Below is a small trained network, with its code and all its weights. Each question gives an input and a class and asks what happens when units are switched off, that is, made to give their printed mean instead of their output.

import numpy as np


def w(rows, s, z=0):
    codes = np.array(rows[::2]) - 128.0
    scale = np.full(codes.shape[1], s)
    scale[-1] = z or s
    return codes * scale


def f(y):
    return np.maximum(y, 0)


def log_softmax(a):
    a = a - a.max(-1, keepdims=True)
    return a - np.log(np.exp(a).sum(-1, keepdims=True))


def net(x, mask):
    res = np.array(x, float).reshape(1, 7) / 4 @ E
    y = f(res @ A[0][:, :-1].T + A[0][:, -1])
    res = res + np.where(mask, y, B[0][:, -1]) @ B[0][:, :-1]
    return log_softmax(res[-1] @ U[:, :-1].T + U[:, -1])


A, B = {}, {}
E = w([
[129,183,51],'x0',
[113,232,178],'x1',
[128,128,129],'x2',
[8,121,97],'x3',
[129,128,128],'x4',
[128,129,128],'x5',
[128,128,127],'x6',
],0.016)
A[0] = w([
[66,51,162,129],'n1',
[149,161,207,212],'n2',
[106,98,81,130],'n3',
[176,174,162,140],'n4',
[44,59,115,175],'n5',
[207,113,113,220],'n6',
[194,180,136,137],'n7',
[247,72,75,188],'n8',
[132,86,238,234],'n9',
[164,175,126,54],'n10',
[144,160,69,170],'n11',
[127,118,252,253],'n12',
[82,72,88,129],'n13',
[165,173,178,173],'n14',
[56,108,174,212],'n15',
[49,204,180,16],'n16',
[144,186,121,91],'n17',
[85,164,71,171],'n18',
[203,95,99,234],'n19',
[195,177,78,161],'n20',
[107,109,156,230],'n21',
[109,100,76,67],'n22',
[58,174,156,130],'n23',
],0.016,0.0047)
B[0] = w([
[127,135,171,211],'n1',
[174,90,113,202],'n2',
[196,166,113,181],'n3',
[179,149,100,188],'n4',
[179,135,156,236],'n5',
[99,133,115,209],'n6',
[159,150,168,196],'n7',
[7,146,149,250],'n8',
[126,41,121,219],'n9',
[144,191,161,165],'n10',
[128,163,76,184],'n11',
[147,42,72,221],'n12',
[209,143,132,204],'n13',
[172,114,131,193],'n14',
[111,107,170,210],'n15',
[74,136,130,226],'n16',
[129,192,150,174],'n17',
[87,102,66,212],'n18',
[56,114,119,213],'n19',
[153,154,92,199],'n20',
[135,113,152,172],'n21',
[194,112,105,174],'n22',
[85,100,110,213],'n23',
],0.012,0.017)
U = w([
[26,43,158,145],'0',
[181,69,61,180],'1',
[24,157,108,186],'2',
[164,195,118,1],'3',
[166,89,253,119],'4',
],0.014,0.0062)

Each question gives the input, the list of numbers given to net, and the class t.
The units are the neurons (one row each of A and B). Each row of codes is followed by its name. A weight is (code - 128) times the scale printed after its matrix; where a second scale follows, it is the last column's (A, B and U).
mask holds one flag per neuron, in row order. A switched-off neuron (its flag False) gives its mean, the last column of its row in B, instead of its output. The means were averaged over made-up inputs and are rounded, as every weight is.
A unit's drop is (log p(t) with every unit on - log p(t) with that unit switched off) / (log p(t) with every unit on - log p(t) with every unit switched off).
The circuit of an input: a set's keep is (log p(t) with only the set's units on - log p(t) with every unit switched off) / (log p(t) with every unit on - log p(t) with every unit switched off). Starting from the 12 units with the biggest drops (on a tie, the unit counted first), units are removed one at a time, each time the one whose removal leaves the highest keep (on an exact tie, the one counted first), for as long as the keep stays at least 0.8.
circuit, biggest first: the units of the circuit, biggest drop first
most important unit: the unit with the biggest drop
k most important neurons: the k neurons with the biggest drops, biggest first
drop when u is switched off: that unit's drop, to one decimal
input [0,-5,6,7,-5,0,0], class 4: circuit, biggest first : (n1 n5)
input [-3,0,-1,8,-1,7,-7], class 4: circuit, biggest first : (n5 n13)
input [0,-1,7,3,-4,-6,4], class 4: most important unit : n12
input [2,-5,4,0,-5,-3,-8], class 2: circuit, biggest first : (n12 n9)
input [-1,4,-8,-8,-8,-7,-2], class 1: 2 most important neurons : (n12 n4)
input [3,-7,-5,0,1,8,-8], class 2: circuit, biggest first : (n8 n9)
input [-2,4,6,0,6,-6,-4], class 1: 3 most important neurons : (n8 n12 n19)
input [-1,0,3,2,-1,-4,-1], class 4: 3 most important neurons : (n8 n19 n18)
input [4,0,-2,3,4,6,1], class 1: 2 most important neurons : (n8 n19)
input [1,3,8,-4,5,-1,-2], class 3: 2 most important neurons : (n10 n7)
input [-1,0,-3,-7,-8,-2,-4], class 0: 2 most important neurons : (n8 n19)
input [8,2,-7,0,5,-6,6], class 3: 3 most important neurons : (n8 n19 n20)
input [-8,3,-5,-1,-3,-5,-5], class 1: 2 most important neurons : (n12 n8)
input [0,-3,5,-7,-1,-4,-8], class 0: circuit, biggest first : (n8)
input [2,1,-1,-7,-5,-5,0], class 3: 2 most important neurons : (n4 n7)
input [-6,3,-8,-3,8,4,-6], class 1: drop when n12 is switched off : 0.2
input [6,0,7,-7,1,4,-6], class 2: drop when n19 is switched off : 0.5
input [-1,-5,7,1,5,6,3], class 4: drop when n12 is switched off : 0.1
